Below are the code and all the weights of a small trained network. Each question names an input and a target symbol and asks about switching units off, where a switched-off unit gives its printed mean instead of its output.

import numpy as np


def w(rows, s, z=0):
    codes = np.array(rows[::2]) - 128.0
    scale = np.full(codes.shape[1], s)
    scale[-1] = z or s
    return codes * scale


def norm(h):
    return h / np.sqrt((h * h).mean(-1, keepdims=True) + 1e-5)


def f(y):
    return y / 2 * (1 + np.tanh(0.7978845608 * (y + 0.044715 * y**3)))


def softmax(a):
    e = np.exp(a - a.max(-1, keepdims=True))
    return e / e.sum(-1, keepdims=True)


def log_softmax(a):
    a = a - a.max(-1, keepdims=True)
    return a - np.log(np.exp(a).sum(-1, keepdims=True))


def net(x, mask):
    ids = ['αγηθστω'.index(c) for c in x.split()]
    T = len(ids)
    res = E[ids] + P[:T]
    r = norm(res)
    for j in range(2):
        rows = slice(3 * j, 3 * j + 3)
        q, k, v = (r @ M[0][rows].T for M in (Q, K, V))
        z = softmax(np.where(np.tri(T) > 0, q @ k.T / 3**0.5, -1e9)) @ v
        o = O[0][rows]
        res = res + np.where(mask[j], z, o[:, -1]) @ o[:, :-1]
    y = f(norm(res) @ A[0][:, :-1].T + A[0][:, -1])
    res = res + np.where(mask[2:6], y, B[0][:, -1]) @ B[0][:, :-1]
    return log_softmax(norm(res)[-1] @ U[:, :-1].T + U[:, -1])


Q, K, V, O, A, B = {}, {}, {}, {}, {}, {}
E = w([
[188,239,149,253,81,114],'α',
[223,82,141,141,161,110],'γ',
[78,151,26,225,213,68],'η',
[171,90,69,220,104,201],'θ',
[50,158,118,114,145,151],'σ',
[154,152,154,88,119,178],'τ',
[54,90,191,114,71,120],'ω',
],0.0056)
P = w([
[141,135,70,81,57,65],'0',
[174,165,75,124,131,156],'1',
[60,59,253,171,172,125],'2',
[140,174,80,125,107,182],'3',
[38,93,214,158,172,149],'4',
[117,172,93,129,82,191],'5',
[31,112,215,180,156,188],'6',
[119,163,98,140,62,192],'7',
[5,81,231,180,178,194],'8',
],0.0044)
Q[0] = w([
[139,166,119,94,111,90],'H1',
[111,80,250,138,252,115],'H1',
[119,106,101,91,137,140],'H1',
[133,110,128,102,97,115],'H2',
[98,114,177,175,143,144],'H2',
[146,111,148,126,169,151],'H2',
],0.031)
K[0] = w([
[169,160,156,149,151,173],'H1',
[140,102,122,6,184,56],'H1',
[127,115,138,134,143,167],'H1',
[125,146,132,186,118,188],'H2',
[121,110,94,135,62,66],'H2',
[181,132,111,136,134,72],'H2',
],0.022)
V[0] = w([
[193,85,136,143,96,199],'H1',
[110,96,109,239,102,89],'H1',
[165,248,193,157,83,76],'H1',
[131,236,139,210,125,95],'H2',
[135,222,225,93,113,51],'H2',
[82,137,134,53,206,110],'H2',
],0.018)
O[0] = w([
[91,106,133,150,86,180,110],'H1',
[161,144,122,153,65,74,185],'H1',
[64,176,187,72,126,82,252],'H1',
[129,145,143,148,35,205,78],'H2',
[120,113,118,248,82,164,200],'H2',
[108,135,194,159,142,107,79],'H2',
],0.017,0.0036)
A[0] = w([
[69,86,44,131,134,120,2],'N1',
[210,22,139,182,33,252,61],'N2',
[200,152,136,118,99,96,105],'N3',
[206,190,176,154,213,184,67],'N4',
],0.016,0.0089)
B[0] = w([
[110,11,190,107,66,98,153],'N1',
[135,175,123,129,5,185,255],'N2',
[55,123,139,129,157,142,158],'N3',
[217,118,229,122,107,155,198],'N4',
],0.022,0.0082)
U = w([
[153,155,86,162,40,185,196],'α',
[113,2,156,119,91,94,9],'γ',
[68,203,186,84,92,59,4],'η',
[173,134,55,53,168,133,216],'θ',
[220,128,215,124,147,147,118],'σ',
[53,127,141,152,188,216,125],'τ',
[146,139,61,214,165,77,213],'ω',
],0.0069,0.0023)

Each question gives the input, a string of symbols that net reads in full, and the target symbol t.
The units are the heads (3 rows each of Q, K, V and O) and the neurons (one row each of A and B). Each row of codes is followed by its name. A weight is (code - 128) times the scale printed after its matrix; where a second scale follows, it is the last column's (O, A, B and U).
mask holds one flag per unit, heads first, then neurons. A switched-off unit (its flag False) gives its mean, the last column of its rows in O or B, instead of its output. The means were averaged over made-up inputs and are rounded, as every weight is.
A unit's drop is (log p(t) with every unit on - log p(t) with that unit switched off) / (log p(t) with every unit on - log p(t) with every unit switched off).
The circuit of an input: a set's keep is (log p(t) with only the set's units on - log p(t) with every unit switched off) / (log p(t) with every unit on - log p(t) with every unit switched off). Starting from all 6 units, units are removed one at a time, each time the one whose removal leaves the highest keep (on an exact tie, the one counted first), for as long as the keep stays at least 0.8.
units of the circuit, in order: the units of the circuit, biggest drop first
top k neurons: the k neurons with the biggest drops, biggest first
which heads matter: for each layer, one digit per head in row order, 1 if its drop is at least 0.15 and else 0, layers parted by /
input γ γ α θ α α τ, target γ: units of the circuit, in order	[H2, H1, N1]
input η σ ω θ τ, target η: which heads matter	11
input α η η τ α σ, target η: which heads matter	10
input ω σ σ σ ω α τ, target ω: which heads matter	01
input η σ σ γ θ τ α, target η: top 3 neurons	[N3, N2, N4]
input θ ω α ω σ ω ω α η, target θ: units of the circuit, in order	[H2]
input γ θ ω α τ θ ω, target γ: units of the circuit, in order	[H2, N1, H1]
input η θ γ τ ω τ ω, target η: which heads matter	11
input η τ σ η θ γ θ, target η: units of the circuit, in order	[H1, H2, N3, N2]
input σ γ ω σ γ τ σ ω, target γ: units of the circuit, in order	[H2, N1, N2]
input γ ω τ α θ, target γ: which heads matter	01
input τ σ ω ω γ η σ γ θ, target τ: which heads matter	10
input σ σ γ η η γ ω γ γ, target σ: which heads matter	10
input σ η η σ θ σ α ω, target η: which heads matter	10
input σ τ τ, target σ: top neuron	[N4]
input η η η τ ω α, target η: which heads matter	10
input τ θ γ η σ η η, target τ: which heads matter	10
input γ η η ω θ θ τ τ η, target γ: units of the circuit, in order	[N1, H2]
input σ γ σ σ ω η, target ω: top 2 neurons	[N2, N4]
input ω σ η τ σ θ η η θ, target ω: top 2 neurons	[N2, N4]
